Below is a small trained network, with its code and all its weights. Each question gives an input and a class and asks what happens when units are switched off, that is, made to give their printed mean instead of their output.

import numpy as np


def w(rows, s, z=0):
    codes = np.array(rows[::2]) - 128.0
    scale = np.full(codes.shape[1], s)
    scale[-1] = z or s
    return codes * scale


def f(y):
    return y / 2 * (1 + np.tanh(0.7978845608 * (y + 0.044715 * y**3)))


def log_softmax(a):
    a = a - a.max(-1, keepdims=True)
    return a - np.log(np.exp(a).sum(-1, keepdims=True))


def net(x, mask):
    res = np.array(x, float).reshape(1, 4) / 4 @ E
    y = f(res @ A[0][:, :-1].T + A[0][:, -1])
    res = res + np.where(mask, y, B[0][:, -1]) @ B[0][:, :-1]
    return log_softmax(res[-1] @ U[:, :-1].T + U[:, -1])


A, B = {}, {}
E = w([
[126,94,80,196,143,248,145,20,95],'x0',
[90,72,229,128,188,178,212,160,169],'x1',
[234,93,142,74,56,162,225,138,80],'x2',
[90,96,31,119,177,4,210,112,71],'x3',
],0.011)
A[0] = w([
[94,32,194,140,192,165,186,168,149,17],'N1',
[55,93,230,110,146,120,189,146,122,102],'N2',
[142,70,104,214,173,208,131,48,69,172],'N3',
[230,158,69,134,32,82,63,89,56,31],'N4',
[188,87,175,72,28,127,212,100,67,61],'N5',
[173,216,179,70,145,71,134,235,162,174],'N6',
[99,103,153,38,54,35,122,186,156,145],'N7',
[192,171,156,175,64,185,63,153,159,70],'N8',
[141,223,57,137,39,98,36,110,57,79],'N9',
[103,103,87,100,185,57,199,96,26,37],'N10',
[113,49,100,137,131,188,104,60,85,135],'N11',
[135,193,186,124,64,187,95,131,130,57],'N12',
[113,116,119,153,103,184,153,63,96,130],'N13',
[188,179,159,111,130,193,103,128,205,25],'N14',
[60,161,115,201,185,122,84,85,169,3],'N15',
[126,126,102,189,100,170,171,76,70,147],'N16',
[127,54,108,158,202,83,213,135,156,67],'N17',
[176,86,113,57,81,162,191,121,78,33],'N18',
[101,116,47,114,93,50,151,93,79,15],'N19',
[2,162,97,189,226,102,38,122,163,91],'N20',
[126,151,162,81,88,64,113,202,134,157],'N21',
[253,108,119,115,32,140,220,125,76,60],'N22',
],0.0099,0.0025)
B[0] = w([
[145,73,255,218,33,56,168,124,72,204],'N1',
[178,77,172,185,78,69,163,69,96,194],'N2',
[175,53,78,138,176,79,56,216,122,234],'N3',
[150,106,196,166,82,77,171,117,101,227],'N4',
[144,204,148,94,91,122,87,141,200,215],'N5',
[154,74,63,115,188,113,83,180,103,229],'N6',
[176,88,51,128,226,113,99,172,128,213],'N7',
[70,150,93,87,144,147,204,123,69,221],'N8',
[152,33,199,190,29,39,195,58,97,236],'N9',
[30,170,92,96,146,216,133,118,76,215],'N10',
[193,75,54,146,166,123,75,193,103,196],'N11',
[56,142,102,119,148,227,164,119,71,205],'N12',
[147,114,72,134,194,96,103,163,104,187],'N13',
[79,172,87,97,115,244,182,87,78,203],'N14',
[164,185,119,65,66,116,92,135,169,202],'N15',
[145,102,59,120,158,82,111,172,132,192],'N16',
[81,142,153,93,91,199,173,104,78,185],'N17',
[137,180,136,110,60,155,103,156,178,193],'N18',
[71,174,132,120,142,170,206,93,63,201],'N19',
[132,223,173,70,108,106,121,124,231,253],'N20',
[142,107,87,166,209,104,101,174,132,204],'N21',
[133,194,156,84,111,111,93,113,235,229],'N22',
],0.0089,0.016)
U = w([
[173,73,79,136,191,91,61,163,120,254],'0',
[139,210,173,93,82,111,85,117,253,95],'1',
[154,70,227,195,60,79,150,80,76,88],'2',
[53,159,117,107,129,203,159,99,43,44],'3',
],0.014,0.0024)

Each question gives the input, the list of numbers given to net, and the class t.
The units are the neurons (one row each of A and B). Each row of codes is followed by its name. A weight is (code - 128) times the scale printed after its matrix; where a second scale follows, it is the last column's (A, B and U).
mask holds one flag per neuron, in row order. A switched-off neuron (its flag False) gives its mean, the last column of its row in B, instead of its output. The means were averaged over made-up inputs and are rounded, as every weight is.
A unit's drop is (log p(t) with every unit on - log p(t) with that unit switched off) / (log p(t) with every unit on - log p(t) with every unit switched off).
The circuit of an input: a set's keep is (log p(t) with only the set's units on - log p(t) with every unit switched off) / (log p(t) with every unit on - log p(t) with every unit switched off). Starting from the 12 units with the biggest drops (on a tie, the unit counted first), units are removed one at a time, each time the one whose removal leaves the highest keep (on an exact tie, the one counted first), for as long as the keep stays at least 0.8.
units of the circuit, in order: the units of the circuit, biggest drop first
most important unit: the unit with the biggest drop
top k neurons: the k neurons with the biggest drops, biggest first
drop of u: that unit's drop, to one decimal
input [4,7,-1,6], class 2: most important unit => N1
input [-6,-7,-3,-4], class 2: top 2 neurons => (N9, N4)
input [-7,6,4,8], class 3: top 2 neurons => (N17, N10)
input [-8,5,3,-8], class 0: top 4 neurons => (N6, N7, N21, N10)
input [3,2,4,-5], class 3: top 2 neurons => (N20, N12)
input [7,-8,-2,-2], class 2: top 2 neurons => (N9, N4)
input [-7,8,-3,6], class 2: top 3 neurons => (N1, N2, N17)
input [4,2,6,4], class 1: top 2 neurons => (N22, N5)
input [-5,-5,4,6], class 3: top 2 neurons => (N19, N10)
input [6,-5,-3,-8], class 3: top 3 neurons => (N8, N14, N12)
input [3,-3,-8,8], class 1: top 2 neurons => (N20, N15)
input [1,4,-3,-5], class 3: top 4 neurons => (N9, N14, N4, N12)
input [-6,5,6,3], class 0: drop of N21 => 2.3
input [-2,-5,-8,6], class 1: units of the circuit, in order => (N20)
input [8,3,0,-6], class 0: drop of N3 => 1.0
input [8,3,-1,6], class 0: drop of N3 => 2.2
